Here are made-up nodes, facts about them, and rows of numbers that follow some of those facts. Name the node behind each unnamed row.

How the nodes are related:
Ψ: points at; ρ: refers to; κ: uses
(z_119, Ψ, z_878); (z_121, Ψ, z_942); (z_129, Ψ, z_591); (z_131, Ψ, z_812)
(z_148, Ψ, z_934); (z_152, Ψ, z_131); (z_17, Ψ, z_993); (z_177, Ψ, z_382)
(z_190, Ψ, z_971); (z_20, Ψ, z_717); (z_203, Ψ, z_916); (z_243, Ψ, z_326)
(z_252, Ψ, z_515); (z_263, Ψ, z_830); (z_291, Ψ, z_642); (z_295, Ψ, z_121)
(z_298, Ψ, z_917); (z_308, Ψ, z_464); (z_313, Ψ, z_298); (z_326, Ψ, z_879)
(z_342, Ψ, z_243); (z_348, Ψ, z_177); (z_382, Ψ, z_308); (z_383, Ψ, z_738)
(z_385, Ψ, z_148); (z_394, Ψ, z_129); (z_396, Ψ, z_526); (z_422, Ψ, z_630)
(z_433, Ψ, z_263); (z_440, Ψ, z_547); (z_45, Ψ, z_394); (z_476, Ψ, z_703)
(z_50, Ψ, z_940); (z_51, Ψ, z_899); (z_526, Ψ, z_252); (z_534, Ψ, z_416)
(z_547, Ψ, z_385); (z_591, Ψ, z_963); (z_608, Ψ, z_383); (z_616, Ψ, z_279)
(z_630, Ψ, z_758); (z_642, Ψ, z_190); (z_678, Ψ, z_119); (z_68, Ψ, z_484)
(z_692, Ψ, z_616); (z_703, Ψ, z_45); (z_717, Ψ, z_554); (z_738, Ψ, z_433)
(z_758, Ψ, z_396); (z_812, Ψ, z_929); (z_879, Ψ, z_152); (z_899, Ψ, z_17)
(z_912, Ψ, z_711); (z_916, Ψ, z_944); (z_917, Ψ, z_203); (z_920, Ψ, z_834)
(z_925, Ψ, z_988); (z_934, Ψ, z_68); (z_940, Ψ, z_486); (z_942, Ψ, z_291)
(z_963, Ψ, z_295); (z_971, Ψ, z_422); (z_988, Ψ, z_342); (z_993, Ψ, z_138)
(z_107, ρ, z_197); (z_119, ρ, z_717); (z_119, ρ, z_196); (z_138, ρ, z_468)
(z_138, ρ, z_131); (z_143, ρ, z_326); (z_145, ρ, z_50); (z_145, ρ, z_942)
(z_148, ρ, z_812); (z_148, ρ, z_534); (z_148, ρ, z_929); (z_177, ρ, z_993)
(z_177, ρ, z_534); (z_203, ρ, z_50); (z_203, ρ, z_591); (z_263, ρ, z_382)
(z_263, ρ, z_254); (z_308, ρ, z_452); (z_313, ρ, z_17); (z_313, ρ, z_518)
(z_313, ρ, z_762); (z_313, ρ, z_591); (z_351, ρ, z_291); (z_383, ρ, z_279)
(z_383, ρ, z_254); (z_385, ρ, z_975); (z_396, ρ, z_859); (z_396, ρ, z_834)
(z_396, ρ, z_929); (z_440, ρ, z_903); (z_440, ρ, z_832); (z_476, ρ, z_197)
(z_476, ρ, z_899); (z_477, ρ, z_382); (z_486, ρ, z_925); (z_486, ρ, z_722)
(z_51, ρ, z_50); (z_51, ρ, z_944); (z_51, ρ, z_348); (z_51, ρ, z_196)
(z_515, ρ, z_279); (z_526, ρ, z_121); (z_526, ρ, z_105); (z_526, ρ, z_917)
(z_548, ρ, z_812); (z_548, ρ, z_78); (z_548, ρ, z_975); (z_548, ρ, z_367)
(z_548, ρ, z_254); (z_559, ρ, z_382); (z_571, ρ, z_50); (z_576, ρ, z_802)
(z_59, ρ, z_630); (z_59, ρ, z_859); (z_59, ρ, z_903); (z_59, ρ, z_822)
(z_608, ρ, z_755); (z_608, ρ, z_903); (z_608, ρ, z_917); (z_616, ρ, z_531)
(z_656, ρ, z_975); (z_656, ρ, z_488); (z_692, ρ, z_942); (z_692, ρ, z_326)
(z_698, ρ, z_17); (z_698, ρ, z_464); (z_698, ρ, z_901); (z_711, ρ, z_993)
(z_711, ρ, z_925); (z_718, ρ, z_547); (z_736, ρ, z_925); (z_736, ρ, z_268)
(z_736, ρ, z_722); (z_758, ρ, z_859); (z_878, ρ, z_915); (z_896, ρ, z_510)
(z_896, ρ, z_531); (z_91, ρ, z_915); (z_912, ρ, z_121); (z_96, ρ, z_963)
(z_971, ρ, z_50); (z_988, ρ, z_859); (z_988, ρ, z_674); (z_994, ρ, z_484)
(z_996, ρ, z_915); (z_105, κ, z_635); (z_108, κ, z_96); (z_129, κ, z_534)
(z_139, κ, z_758); (z_143, κ, z_401); (z_243, κ, z_351); (z_295, κ, z_635)
(z_313, κ, z_650); (z_367, κ, z_916); (z_382, κ, z_678); (z_385, κ, z_678)
(z_396, κ, z_148); (z_404, κ, z_678); (z_443, κ, z_548); (z_452, κ, z_401)
(z_476, κ, z_996); (z_486, κ, z_925); (z_510, κ, z_717); (z_554, κ, z_678)
(z_559, κ, z_254); (z_621, κ, z_401); (z_652, κ, z_139); (z_663, κ, z_758)
(z_722, κ, z_916); (z_738, κ, z_476); (z_832, κ, z_758); (z_879, κ, z_916)
(z_896, κ, z_994); (z_91, κ, z_650); (z_942, κ, z_920); (z_969, κ, z_443)
(z_975, κ, z_401); (z_988, κ, z_635)

Some nodes and their rows:
[  6   6  -1   1   1   2  -4  -2 -11  12   3  -3   6  17   4  17   5  -4
 -14  -5 -15  -9   6   3 -12  -4  -8   0  -3   5  -4   8  -5  -1] : z_678
[  1  -4   5  -6   2  11  -7  -1 -22   9   3  17  -2  11   6  11   7   1
  14  -6  -7  -9  10   7  10  11  -1   2  -6   1   3   7 -14 -26] : z_119
[ 12  -2   6  -2   4 -18 -13  -2  -7  16  11  -7  10  -5  -3   9   7  -4
  -2  -3  16  -5   7   3   2   3  -6   7  -6  -1  -1   6 -12 -16] : z_68
[  2   0   1  -4   2  -6  -5  -5 -11  35  10  12  14  18   0  -1  14  -6
  -6 -16   6   1   8   8  -1  -5  -9  14  -2  11   6 -11   0 -17] : z_177
[  5  -5  -3  -2   1   3   5  -3 -11  21   3   0   4   8   0  -4   5   2
   1   7   6  -2   3   7   0   2 -10  -1 -11   2  -2  -7   4  -8] : z_703
[ 15  -1   5  -1   3 -24 -11  -1  -4  12  13 -21   7  -8  -6  10   5  -2
  -5   4  21  -4   7   1   0   5  -7   5 -12  -3  -4  10 -12 -10] : z_547
[ 16 -14   3   1   5   5  -7   1   7   5   3   6  -9   4  -6  10  -4  -4
 -22  20   9 -13  10  -1   6  -5  -8   5   4   6   8 -14   5  14] : z_674
[  6  -7   6  -3   4  12  -8  -3 -10  18   7  27   1 -17   1   5  10  -8
  10  -9  -7 -10   9   7   2  -2  -3   2   6  16   2 -17  -3   1] : z_138
[  9 -13   3 -10   3   2  -5  10  -6  -4  12  30 -14 -19  -8  13   9  -3
  -3  -8   0  -9   5   3   3  -3  -9   0  -5   9   2 -17   2  19] : z_139
[  7 -11   4  -8   3   4  -7  11  -7  -1  12  28 -15 -21  -9  10   8  -3
  -1  -5   3 -10   6   3   3  -1  -9  -1  -6  11   2 -19   4  19] : z_652
[ -3  -2   7  -1   2  12 -10   1 -26  11   4  21   0   7   7  11   8   1
  23  -8  -7  -9  11  10  12  11   2   1  -6   3   2   6 -15 -35] : z_313
[ 15 -10  10  -3  -2   0 -10  -7 -28 -49  -2 -11  10  14 -13  27  -3  12
   9   9  -2 -11  16  -9  -2  22 -12   3 -11  -3   3   4 -17   8] : z_942
[  4  -6  -1 -31   7  -4  -5   4  -3 -30  32 -11  -2  16 -18   0  -1  -1
 -31  27 -11  -7  16  -4  -7   0 -13  24  10  -1   2 -32   7  19] : z_254
[  8  -8   4  -4   5   9  -6   0  -5   4   9   9  -3 -15  -7   4   4  -5
   2   6  -3 -10   9   3   1   3  -4   3   1  14   1 -19  -5  12] : z_969
[ 12  -9   0  -6   4   3  -2  -2   2  -6  13  -9  -3 -23 -14   9   0  -3
  -6  16  -1  -9   7  -1  -5  11  -7   1  -5  12  -5 -15 -10  29] : z_915
[  7  -8   3  -6   5  14  -4  -7  -7  17   9  20   1 -19   1   7   9  -9
  10  -8  -9  -9   9   4   0  -4  -4   5   4  15   0 -16 -11   9] : z_996
[ 10 -14   3  -7   5  10   0 -11  -3  -8   9   7 -13 -13  -3   1   8  -9
  -3   2 -12  -9   5  -3  -8  21   0   1   6   2   3 -13 -13   2] : z_401
[  1   3  -6  -1   6  15   2  -7  -2  69 -10  28   3  16   8  10   9  -6
 -10 -11  21  -7   6   8  12  -3   6  -9 -12  14  16   8   3 -19] : z_526

Which node is each row?
No name comes twice in this set of rows, the named rows included.
[ -5 -12   2  27  -6  10 -12   5  -5  12  10   9  -2  45 -16   2   3  -2
   1   1   1  -2   8  11   6  20  -5  27 -12  23  -3  -1 -33  -1] -> z_879
[  4  -6   5   1   3   8  -5  -3  -8  28   8  22   7 -28  -4  -3  14 -11
  14 -15  -4  -6   8   9  -5  -3  -4   4   3  27   0 -28  -4  11] -> z_486
[ 25 -18   2  10   5   5  -6   0  15   7  -4   0 -13   4  -6  13 -10  -3
 -31  30  22 -15   7  -3   8  -4 -10  -2  -1   7   8  -7   5  23] -> z_903
[  2  -5   1 -25   7  -2  -6   7  -5 -22  27   0   0  13 -14  -2   1  -3
 -26  23  -8  -8  16  -1  -4  -2 -11  24  10   4   5 -33   8  12] -> z_78
[  1   3  -6 -10   4   5   2  -4  -7  31   6   3   3   7  -5   8   6  -1
  -5   1   6  -4   7   5   1   8   1  -2 -15  11   5  -1  -3  -4] -> z_252
[ 16  -9   6  14   3  -2 -11  -5  -3  44  -8  23   3  21   8   9   5  -6
 -10  -6  25  -8   7   6  12 -11  -5   4  -2   5  12   5   0 -24] -> z_440
[ -1  -2   6  -9   3   8 -10   4 -24   3   6  12  -7   7   8  13   5   4
  20  -2  -8 -11  10   8  15  12   4  -2  -8 -11  -1  16 -17 -40] -> z_203
[ 11   1  10 -11   8 -32 -19  -1  -9  25  18   6  18  18   5   1  13 -11
 -16 -15  24  -3  14   7   5 -23 -10  25  10 -11   7  -2   0 -43] -> z_148
[-10  -7   4 -19   8  -3  -9   8  -3 -24  23   2   6  25 -22 -10   0  -2
 -19  27   9 -10  15   1   3  -8  -8  21   8   9   2 -42   7  15] -> z_367
[  6  -6   1 -12   1   3  -5   6 -14 -37  12 -24 -13   8  -9  24  -9  11
   0  31  -5 -12  11  -4   8  31  -3  -5 -18 -13  -5  18 -23  -5] -> z_50
[  8 -14   6  -1   4   2  -2  -3  -3 -10   8  -6 -13 -19 -12  -5   4  -5
  -4  13  -4  -8   4  -3  -9  33   0  -7  -2  10   4 -18  -6  15] -> z_452

Now the same nodes, written a new way:
Named rows:
[-16  10 -11   3   5  -2 -11  12  -4  -1   9   8   7   1   7   9   1   2
  -7  -3 -15  -1   7   1  -1   0 -10  10] : z_422
[ -9   7  -3   0  -1   0   6 -12  -1  -2  29   3  -7   4   2  -3  19  -2
   9   8 -26  -4  -1  -1  -1 -25  11  -1] : z_401
[  0  -4  -9  -6 -15  -2  -1   0   3   3 -21   6 -10   8   5  -3  -9   6
   4   0  -3  -3   3   2  -9   7   5  -1] : z_656
[  5   4   4 -11  23   5  14  -2  -4   4 -36   5   2 -12 -38  -2  -2  -1
  20  -1   7  -4  27  -1  15   4  -7   4] : z_832
[ -6   7  18 -13   6  -1  24  10  -5  12  37  -5  13 -12 -42   2  -3  -2
  10  10  -3   4   1   5  -1   3   7  -1] : z_917
[ 12  -1 -11  -9  17   3  11  -7  -1  -4 -16   7 -23 -11 -17  -2  -5  -2
  10 -10  11  -6  53  -3  17  -3 -16   1] : z_139
[-3 -5  7  2 -6  0 -1  9  1  5 31 -4 -3 -1 -9  0  1  2 -6 -1  2 -3  1 -1
  2 -2  0  3] : z_268
[  0  -7   1  -1   4  -2   8   1   0   4  19 -11   4  -4  17  -1   4  -5
 -10  -1  -5   2  -2  -5   2   1  -7   0] : z_464
[  7 -15   1   7  16  -3 -13   5   0   7 -13  -7   9   5   2  -4  -1   1
 -11   1 -10  -5   7  -8   7  -4   7   0] : z_433
[ 22   4  10  14 -14  -3  -2   3  -5 -16   6   4   5  -8   8  -1  -3  -2
  -5  -5 -22   0  -1   2   0   8   9   7] : z_635
[  7  -3  -9  -6   5  -2   5 -10  -1  -3 -15   0  -1   5  26  -1  -7  -5
 -11   1  -4   6  -4  -3  -3   1  -1  -7] : z_692
[ -1  -5   2 -17  -8  -3  -2  10   1   2  29 -15   2 -16 -16   3  -8  -1
   5   4  16   5  15  10 -21 -16   0 -16] : z_916
[ -9   3  18  -5  11   5   9   8  -4  11 -14   0  25  -6 -36   0   4  -1
   9   8   0  -1 -12   0   6   6   4   4] : z_903
[ 1 -2  3  0  1 -1 -2  2 -1  1 14 -2 -3  0 -2  0 -1  1 -7  2 -3  0  1  0
  2 -2  1 -1] : z_416
[ 5  0  0  1  2 -1 -2 -3  0 -3  4 -2 -2 -3 -1  0  1  0  0  1  1 -1  6  0
  0 -5  0  0] : z_108
[-10  14  -7  -7  19  -3 -11   0  -7  -2 -45  20  12   4 -11   9 -12   3
  -5  10 -21   1   6   3  -3  -2   1   7] : z_526
[ -8  -7   6  -2 -11   1   4  10   1  11   1  -5   3  -1 -13  -4   4   4
  11  -1   0  -5  -8  -1  -4   9  -1   7] : z_534
[  5  -1 -12  -8   8  -2   6 -13   0  -3 -20   1   0   5  39  -1  -6  -8
 -12   0  -8   8  -9  -4  -5   4  -4  -8] : z_145

Name these rows:
No name comes twice in this set of rows, the named rows included.
[ -3  10  -5   1   1   0   5 -15  -1  -4  20  -1  -6   0   3  -3  21  -2
  11   6 -21  -4   6  -2  -2 -26   9   2] -> z_621
[ 11  15  -9  -5 -26   2  -7 -25  11  -1 -46  -9 -20   5  11  -2   3  17
   6  11  51   1 -17  -3   0  10  -2  19] -> z_385
[  3   1  -4  -1  -5  -3  -7   0   1  -3   0   9 -10   7  -1  -1 -12   3
  -7   3  -5  -1   8   3  -3  -4   8  -3] -> z_736
[  2  -1  -4  -3  -8  -2  -4  -1   1  -2  -5   8 -10   7  -6  -1 -10   4
  -2   4   0  -2   4   2  -4   0   7  -3] -> z_711
[  1  16 -10  15  -7   4  -4  13   2  -2  19   2   6   0  -1  -1   1  -2
  16 -13  18   3  12   1   7  -5   4 -12] -> z_129
[ 12  14 -12  14  -5   2  -9   4   2  -8  12   6  -3   2  -1  -1  -6  -1
  10  -8  17   4  22   4   4 -11   9 -15] -> z_476
[-16  17   0  11   6   5   0  20  -3   7  11   5  26  -1 -17   3   4  -3
  12  -5   6   2   0   1  11   1   0  -2] -> z_121
[-21  12   0  -3  16   2  -3  13  -7   6 -40  11  28  -2 -20   7   1   3
   9   4 -18  -2  -2   0  -2   8  -6  15] -> z_630
[ -9 -11   2   0 -20   0   6  12   4   9   6  -9  -2   0   1  -5   6   6
  12  -6   1  -6  -8  -2  -6  12  -6   9] -> z_254
[-15  11  -8  11  -1   2  -6  19  -1   2  26   4  10   0   5   5   3   0
   1  -9   1   1   5  -1   5  -1  -6   1] -> z_291
[ -1  -8   2  -2   5  -1  11   1   0   3  21 -14   8  -5  22  -1   8  -7
  -9  -2  -5   3  -8  -7   2   2  -9   1] -> z_17

Now the same nodes, written a new way:
Some nodes and their rows:
[-11  -5 -10  -6  -6   7  -6  -7  -3 -14 -11  -2  14 -31   0 -17 -12  13
 -14   5   6  -1   4   3  19   0] : z_912
[-10  -9  -9  -7  -5   6  -7  -3  -5 -15  -9  -1  10 -28   0 -17 -12  11
 -15   0   8   1   2   1  18   1] : z_138
[ 30 -22  -5  13 -14  -3 -49  15 -26   3 -50  32  32 -40  36  11   2  -7
 -34   3  -1 -20 -13 -23  20   5] : z_571
[-29   8   5  -8  -7  -6  -9 -15 -11 -33  -3  -6  15 -27   9 -17 -17  15
 -14  -8   6  -1   3  -5  22  16] : z_548
[-13  -3 -12  -7  -6   7   0 -11  -2 -13 -14  -3  11 -31  -1 -21 -12  13
 -16   7   6  -1   7   7  19   0] : z_736
[  3   7   9  -4  -2  -6   2  -3   0   3   9   5  -8  24   4   8  -1   0
  -3  -9  -1   1   4  -2 -18   7] : z_443
[  2   1   5  16  -1  -1   4   7  10   1   6  -5  -6  24  18  -9   7 -16
  12  -3  -7  -1 -11  22 -14   7] : z_252
[ 17  -3  -1  -6   5   7   6   6  11  20  10  -2  -9   8  -2   9   0  -4
  10  -4   4   2  -4  -2 -21  -4] : z_404
[  3   2   4   1   1  -7   5   3   1   5   7   2 -11  18  -4   6   6  -7
   2  -5   0   4   0   1 -10   0] : z_416
[  9  -2  -2  -5  10   6  11   6  12  20   4   2 -10   1  -9  -2   7  -8
  13  -3   9   5  -3   0 -21 -13] : z_722
[  7  32  -9 -14   1  -7  -3  10  -5   6  16  -5  -2  22  -6   8  11 -18
  -1   2  15 -18   1   5  -3  -7] : z_484
[ 18  -6  -6   6  -7  -8   0  -5 -11 -14  15   6  -4   8 -18   9   9 -12
   4 -18  -8  28   1   6 -28   1] : z_433
[-10  -4   5  17  33 -16   5   9 -11 -20 -11   0 -15  21  -7 -13  26 -24
  10  -4  21   3  13 -20 -18 -10] : z_717
[ 6  1  5  3  0 -8  2  5 -1  7  2  4 -8 16  0 10  8 -9  1 -5 -2  1 -1 -3
 -9  0] : z_196
[ -8 -17  15  -3   1  -2   7  19   8  18  -4   6 -28  26   5   6   5  -1
  -8 -14   2  -3  -3 -12   4   2] : z_944
[ -2   8  10   0   1 -11   2  -5  -2  -3   6   5 -10  26   3   6   3  -3
  -2  -8   0   1   8  -5 -14   7] : z_401
[  2   3   4   0   0  -7   6   2   2   4   6   0 -11  16  -4   7   6  -6
   2  -3  -2   4   1   0 -10   0] : z_802
[  9  10  19   5   4 -28  17   5   8  10  -3  -4  -6   8  -7   6  -7   1
  10  14  -5   1  16   6 -13  -2] : z_929

Rows to name:
No name comes twice in this set of rows, the named rows included.
[  8 -11  -2   9  35   2  10   9   3   4  -4  -6 -14   5  -6 -10  16 -20
  19  -2  27   1   4 -19 -29 -17] -> z_510
[ 10  -9 -22  -7   0  -4  24 -13  14   8 -29 -20  11 -48  -8 -23 -29  19
 -14  38  10  -6  27  15   6  -7] -> z_988
[ -6  -8  -9  -4  -4   6 -12  -3  -6 -13 -13   3  13 -30   3 -15  -9   9
 -14   3   5  -4   2  -1  18   1] -> z_119
[ 10   1   1 -12   4   6  10  -3  12  15  15  -6  -7   4   3   4  -8   0
   7  -9   9   1  -3  -4 -24   2] -> z_975
[-15   1 -18   7 -18  19  24  -9  27   6 -20  18  22 -46  17 -52   1   1
  -6  11   4  -7  -3  54   7 -11] -> z_396
[-12  -7 -13  -9  -7   8  -3  -7  -5 -14 -12  -1  10 -31  -3 -21 -12  13
 -18   1   7   3   4   4  19   2] -> z_177
[-24 -13  20   1   7  -6  10  21   5   9  -9  11 -31  27  -2  -6  14  -3
  -4 -14   6  -1   2 -12   4  -5] -> z_916
[  2  24 -28 -32   1  19 -13   2  -1   0   7 -15  22 -39   1 -16 -16   2
  -9   8  32 -26  -5   3  18 -10] -> z_385
[ 15 -19  -6   5 -11   1 -33   8 -19  -5 -34  22  23 -35  21   2  -2  -1
 -29   0   2 -11  -8 -17  21   3] -> z_51
[ -7 -10  -9  -5  -9   2 -13 -15 -14 -39  12  -8  20 -52  -9 -11 -14   6
   0 -21   4  23 -10  -2  12   9] -> z_383
[ -2   9 -16  -5  -5  -8  30 -13  10  11 -14   2 -17  13 -13 -11   8  -4
 -17  10   0   6  18  22 -16  -4] -> z_859
[-28  40 -10 -18 -14  -6  -2   4  -9 -18   2  22  30 -30  -9 -24  12  -7
 -19   3  21 -27   6  21  37 -20] -> z_148

